Below are the code and all the weights of a small trained network. Each question names an input and a class and asks about switching units off, where a switched-off unit gives its printed mean instead of its output.

import numpy as np


def w(rows, s, z=0):
    codes = np.array(rows[::2]) - 128.0
    scale = np.full(codes.shape[1], s)
    scale[-1] = z or s
    return codes * scale


def f(y):
    return np.maximum(y, 0)


def log_softmax(a):
    a = a - a.max(-1, keepdims=True)
    return a - np.log(np.exp(a).sum(-1, keepdims=True))


def net(x, mask):
    res = np.array(x, float).reshape(1, 5) / 4 @ E
    y = f(res @ A[0][:, :-1].T + A[0][:, -1])
    res = res + np.where(mask, y, B[0][:, -1]) @ B[0][:, :-1]
    return log_softmax(res[-1] @ U[:, :-1].T + U[:, -1])


A, B = {}, {}
E = w([
[89,179,170],'x0',
[117,179,20],'x1',
[3,160,151],'x2',
[119,165,155],'x3',
[32,84,112],'x4',
],0.0066)
A[0] = w([
[151,187,123,172],'N0',
[112,46,186,115],'N1',
[165,128,22,117],'N2',
[137,88,76,117],'N3',
[6,168,76,166],'N4',
[74,116,144,90],'N5',
[125,97,150,103],'N6',
[155,79,105,84],'N7',
[141,152,172,255],'N8',
[139,157,129,205],'N9',
[143,179,154,239],'N10',
[135,125,56,144],'N11',
],0.013,0.0048)
B[0] = w([
[175,133,77,171],'N0',
[188,138,233,180],'N1',
[141,42,63,197],'N2',
[96,97,105,162],'N3',
[6,219,135,254],'N4',
[111,131,189,165],'N5',
[154,119,167,143],'N6',
[74,101,161,156],'N7',
[213,155,102,198],'N8',
[178,138,95,171],'N9',
[206,165,96,192],'N10',
[127,82,68,176],'N11',
],0.023,0.0087)
U = w([
[12,170,146,130],'0',
[108,109,229,170],'1',
[131,156,131,139],'2',
[60,69,114,5],'3',
[118,175,118,198],'4',
],0.011,0.0023)

Each question gives the input, the list of numbers given to net, and the class t.
The units are the neurons (one row each of A and B). Each row of codes is followed by its name. A weight is (code - 128) times the scale printed after its matrix; where a second scale follows, it is the last column's (A, B and U).
mask holds one flag per neuron, in row order. A switched-off neuron (its flag False) gives its mean, the last column of its row in B, instead of its output. The means were averaged over made-up inputs and are rounded, as every weight is.
A unit's drop is (log p(t) with every unit on - log p(t) with that unit switched off) / (log p(t) with every unit on - log p(t) with every unit switched off).
The circuit of an input: a set's keep is (log p(t) with only the set's units on - log p(t) with every unit switched off) / (log p(t) with every unit on - log p(t) with every unit switched off). Starting from all 12 units, units are removed one at a time, each time the one whose removal leaves the highest keep (on an exact tie, the one counted first), for as long as the keep stays at least 0.8.
circuit, biggest first: the units of the circuit, biggest drop first
unit that matters most: the unit with the biggest drop
top k neurons: the k neurons with the biggest drops, biggest first
drop when u is switched off: that unit's drop, to one decimal
input [5,-5,3,-6,-1], class 1: circuit, biggest first -> [N1; N4]
input [-8,5,6,-3,-5], class 3: unit that matters most -> N2
input [-1,-8,-6,-7,-6], class 1: circuit, biggest first -> [N1; N7]
input [-4,6,7,-4,-4], class 0: top 2 neurons -> [N4; N8]
input [8,0,6,2,-5], class 4: top 2 neurons -> [N10; N8]
input [-4,-5,5,-8,-5], class 1: top 2 neurons -> [N1; N4]
input [4,-7,5,-7,5], class 1: drop when N1 is switched off -> 1.4
input [6,-6,3,6,3], class 1: drop when N1 is switched off -> 0.6
input [3,-6,3,-6,2], class 1: drop when N1 is switched off -> 0.1
input [-8,3,-6,2,2], class 3: drop when N11 is switched off -> 0.0
input [0,6,4,-2,-2], class 0: top 2 neurons -> [N4; N8]
